Each row has two labels, one from each of two sets.
[  3  12  -8   9 -96  -6 -10   7  -4  11  -5 -20   6  -8   3   7  -7  -8
   2 -12  11 -13  -5]
T & Q254
[ 11 -19  -1   0 -42  -4  -3  -3  -4  11  -4  25 -19  14  30   7 -11  -8
  -3 -19  -4   0 -10]
R & Q684
[-19   1  -5   6  11 -14  -7   5  -2   4  -4   1 -18   0  16  -4   6  -6
   4  14  -8  -1  -6]
T & Q429
[-20  11  -5 -15 -96  -7  -9   7  -8  12  -8 -11   4  -3  19 -10  -5  -9
  -4 -11  14  -1  -2]
T & Q254
[-10  -5   1  17 -51  -5   4   4   6  10  -8   1 -13   8  20  12   0  -2
   1 -20  -6   4 -13]
T & Q684
[ 15   3   5  -1 -30  -8  -2  -2   2  18   0  16 -10  16  35   4  -4   4
   3 -14  18   8  -2]
T & Q684
[  2  19  -1   9 -85   4  -2  -3   5  20  -5 -18   4  18 -12   9 -18  -1
   1 -17  23   6  10]
T & Q124
[ 29   2   4  -1 -64 -13   2  -4 -11  18   1  -1 -21  30   8   6  -2  12
   0 -27  10  10  -6]
T & Q684
[-19  20  -4  -7 -96  -2  -8   0  -6   7   1 -27  40 -10   0   6  -8  -6
  -1 -22   6  -9   6]
R & Q254
[  7  22   9   1 -91  -7  -3   7  -3  24   2 -16  -1  11   4   8 -15  -3
  -5 -29  28   6   9]
T & Q124
[ 12  -8  -4   0  54   2  -9   2   6 -13   2   7  -5   7  22   3  -6   7
  -6 -19 -12   4 -13]
T & Q429
[ 24  13   1   4 -11  -7  -9  -1   0  20  -8  -1 -21  19  27   6  -5   2
  -5 -25   3   8 -10]
T & Q684
[  5  12   1   2 -26  -9  -8  16  -2   6  -9 -18 -15  -1  18  12  -9   7
   1  -8 -20   2  -8]
R & Q429
[  8  10  -1  -6   2 -13  -6  -3 -12  -9   0 -10 -17  10  10  -2  -3   7
   6  -5  -6   4  -5]
T & Q429
[ -4   0  -1  -4 -28  -9 -12   3  -4  -1   0 -12 -15   4  17   0   0  -1
  -3   4  -8  -8  -5]
T & Q429
[ 23   5  11   1 -42  -7  -2  -4   1  20  -1   8 -21  11  17   0   4   2
   1 -18  19   5 -11]
T & Q684
[ 26   6  -1   2 -96   0  -6  -7  -6  10  -9  -1   8 -12  17 -10   3   6
   3  -6  14  -5 -12]
T & Q254
[ 15  29   2  -9   0 -16  -8   7   2  13 -10  -8 -23  17   9  -1  -3   3
   1 -18  -4   6  -9]
T & Q429
[  9  -7  -3 -12   8 -10  -7  -3   0   4  -5   6 -25  10   4   1  -4   8
   0   3   0   8 -16]
T & Q429
[ 10  12   7   1 -96 -16  -8   1  -1  13  -9 -23   8  -8  11   3 -15   8
   2 -26   5  -5  -2]
T & Q254
[-26  12   4  -3 -66   1  -9   4   1  15  -3   7  -8  16  26   1  -6   5
   7 -25   1  -7  -1]
T & Q684
[ 17  -8   6  -1 -32 -14  -3   2  -6  14  -2  17 -28  24  17 -10  16   9
  -4  -8   2   8 -10]
T & Q684
[ 12 -14   2  -2 -21  -6   5   5   1   8   6  17 -17  12  19   4  -1  -5
  -5  -8   0  18 -10]
R & Q684
[-18  23  -9   5 -71   0 -11   5   0   9   5 -29  17  -1  -8   5 -15  -8
   0 -32   3   1   9]
R & Q124
[ 18  11   2  -6 -49 -10  -6   5   4  12  -8  -9 -16  13   9   2  -1  10
 -15  -8  -5   3  -8]
T & Q429

Each row has two labels, one from each of two sets.
[  5  -3  12  19  18 -30 -17  11 -18  -4  -6  30  -3  16   5 -31  -9 -27
  21 -14  22  28   2]
P & E
[ -8  15 -27   3  -8  17  18  -7  12  -3   6   3  -2 -26  -3  11 -13   7
 -15  21 -10 -18   0]
A & E
[ 15  -6   6  25  13 -10  -7   8 -10   5  19  22  -6   7  -3 -24  -7  -1
  29 -14  21  22   0]
A & E
[  8   3  12  24  10   0   1   6   7 -11 -16  20  -1  20  -4 -12   1  -8
  28 -18   0  15  -1]
M & E
[  9 -14  24  22  11  -4 -19   6 -10  -4  -5   2  -3  46  -4  -3  11 -14
  36 -33  -5  32   2]
Q & Y
[  5   6   2  10  -3   4   0   6   3 -12   0   2  -2  11 -11  -1   6  -1
  26  -9   2   5  -1]
M & E
[ -1  -6  -2   1   5 -15  -2  -4   1   7 -16  13   5  -2  18  -3  -5 -11
 -23  -1   2   9  -5]
P & Y
[ -8  -8 -12 -24  -4 -10  -6  -5   3  15 -13  -8   6   5  18   9  -1   0
 -31  15  -4   0  -2]
P & Y
[  1 -12   8   8   1   0 -12   0  -1  -1  -1  -6   0  26   0   2  17  -3
  19 -14  -2  19   1]
M & Y
[  4   4   2  -2  -1  -2  -5  -4 -12   7  -7   6  -3  -1  11  -6  -2  -4
 -15   5   5   4  -4]
P & Y
[ -8  10  -6 -15  -8  13  10   6   5 -15   1  -3   3  17 -13   8  12   6
  33   5 -13 -11   5]
Q & E
[-1 -7  7 12 11  2 -4 -6  1 -3  2  5 -3 16 -7 -7  1 -8 24 -9  3  5  1]
Q & E
[  1  10  -4  -3   3  -8   9   4   1  -8  -8  23   2 -22  -1 -12 -20  -9
 -15   5  -4   1   2]
P & E
[-10  11 -15  62 -20  29  26 -11  35   0  -3   8  -8 -27  -3   8 -11  17
 -28  11 -17 -29   4]
A & E
[ -5  -3  -7  13 -12  15  11   1  21  -8  -6   8 -10   5  -7   1  -2   2
  11  -1   1  -5   4]
M & E
[  2  -6  -1   5   4   9 -12  -4 -10  19  15 -11 -11   6  -2   7   7  12
   3   2  13   2   0]
A & Y
[  6  -2  -2 -12   8  -8 -12   1   7  13  -9   7  -3   2  14   2  -5  -4
 -15   9   5   5  -1]
P & Y
[ -4   0  -1  -5   2  -1  -3   5   5  -2  -6  -2   3  28  12   4   9 -10
   7  -3 -12  -1  15]
Q & Y
[ -3   4   0 -25   3   8  -3   0  -1 -13  -6 -20 -31  12  -9   7  15  -6
  27   6  -8  -8   2]
Q & E
[  8 -10   2  -1   8 -21 -13   0 -19   8  -4   7   2  12   4 -11   4 -12
  -3  -1  12  19 -10]
P & Y
[  5  -5  -6 -26  -4 -13  -8   3 -16  13 -11  -3   7   8   4  -5   7  -4
  -5  12   9   4  -4]
P & Y
[ 27  -6  -3  -9   3 -15 -11   7 -24   3   4 -10   3   7   0  -3  12  -8
  15   7  15 -10  -2]
P & E
[  8  -8  12  20  11 -12 -13   2 -13   8  10   6   0  13  -2 -10   4   0
  13 -16  15   9  -4]
A & Y
[ -9   2  -4  13  -7  12  10   1  18  -1 -13  12  -2  14   6   4  -4   2
  -7  -2 -16  -5   1]
Q & Y
[  0   2  -5  10   9  -8   4  -1  -4  -7  -8  32  -4   0   8 -19 -18 -17
  -1   1   5  14  -4]
P & E
[ -2   7   3  13   1   4   4   6  11  -9  -1  10  -3   5  -3  -1   2  -4
  20 -10 -16   5   2]
M & E
[ 15  -9   9   5  15 -27 -12   8 -19   3  -3  11   2   1   0 -19  -8 -20
  18 -12  23  22  -3]
P & E
[-1  1  2  5  4 -1 -5  2  2 -5  2  1  1 16 -8 -3 -1 -6 20 -3 -7  1 -2]
M & E
[  6  -3  10   0   8  -9 -12   5  -3   8 -11   9  -2  16  14  -5 -13  -7
  -7  -7   4  13   1]
P & Y
[  7 -18  26  14  11 -11 -23  11 -17  -2   3   3  -1  35  -3  -7  13 -13
  29 -21  12  29  -1]
M & Y
[ 11 -11  14  41  11 -11 -12   2 -25  12   9  19  -7  -5   0 -21 -13  -5
   9  -3  16  22  -1]
A & Y
[ -1   0   6   9   1   2   1   8   4 -11   0  -1  -1  10  -6   0   7   4
  18  -6  -8   4   2]
M & E
[ -2   1  11  11  13   0  -3   7  -5 -15   0   7 -10  17  -7  -7   4 -15
  27 -17   6   7 -10]
Q & E
[  6  -2  15  19   4   3 -12   1  -8   4  13 -12 -11  18  -9 -14  15  -1
  28 -12  13   9   1]
A & E
[ -1   1  14  10   1  -5  12   6  -6 -23   0   0  -4  17  -5   0   6 -15
  32  -4 -14  -9   1]
Q & E
[ -4   3   0   0  -5   9   4   3   6 -10  -3  -6  -3   7  -8   7  13  -2
  14   1 -17  -7   1]
Q & E
[  2  -8  17  13   7  -5 -11   7   5   5   1   2   1  20 -10   2   5  -5
  26 -20   0  26  -1]
M & Y
[ 13 -13  30  55  11  -7 -14   7 -16  -2  12  15 -14   6 -11 -24   1  -3
  40 -36  30  31   9]
A & E
[  5  -5   6  17   5   0   7   7  -8  -4  16  10  -8  -6  -6 -16  -9  -4
  14 -17  19  13  -4]
A & E
[ 22   3  -6  -9   0 -10  -8   3 -10  -2 -16 -14   7  10   4 -10   4 -13
  -9   5   5 -12   2]
P & Y
[ 5 -1  7 18  3  7 16 -9  6 -5 18  0 -6  4 -7 -7  1  2 23  0  4 -1  5]
A & E
[  3  -6  28  18   3   4   5   2  -4  -4   6   8  -6   0  -2 -10  -6 -10
  23  -7  10  -2   7]
A & E
[  3  -3  10  11   4   6  -3   6  -2 -11   6  -3  -5   6 -12  -1  16  -2
  21  -5   2   5   4]
M & E

Each row has two labels, one from each of two sets.
[  3  -4  12   1  -1  -9  -2   1   1  -5  10 -12  -7  11 -16  10  14   3
   1   8  -6  -5   0]
Z & Q584
[  2   8   4   5  -6  11 -31  11   0  -4  -2  -2 -11   6 -12  -9   7   4
   5   7 -12   1   9]
B & Q584
[  4  -4   2   9 -11  -2  -2  -7  13   1  -2  -8  -1  10 -10   4   0  -8
  -2   8   6   5 -13]
B & Q584
[  6  -2  13   7  -5 -14 -11   3  -2  -1   1 -12   7   2 -15  12  16  -9
   5   2  -7  -5  -2]
Z & Q584
[  8   2   6   0 -17  15  -7   3   8   8  -1  -2 -17   2  -7 -11  -1  14
   6  -2 -17   3  -1]
B & Q584
[  9  -2   5   4 -13  10  -1   3   9   3   3   0 -12  13 -11  -6   5   5
   4   0   0   4 -13]
B & Q146
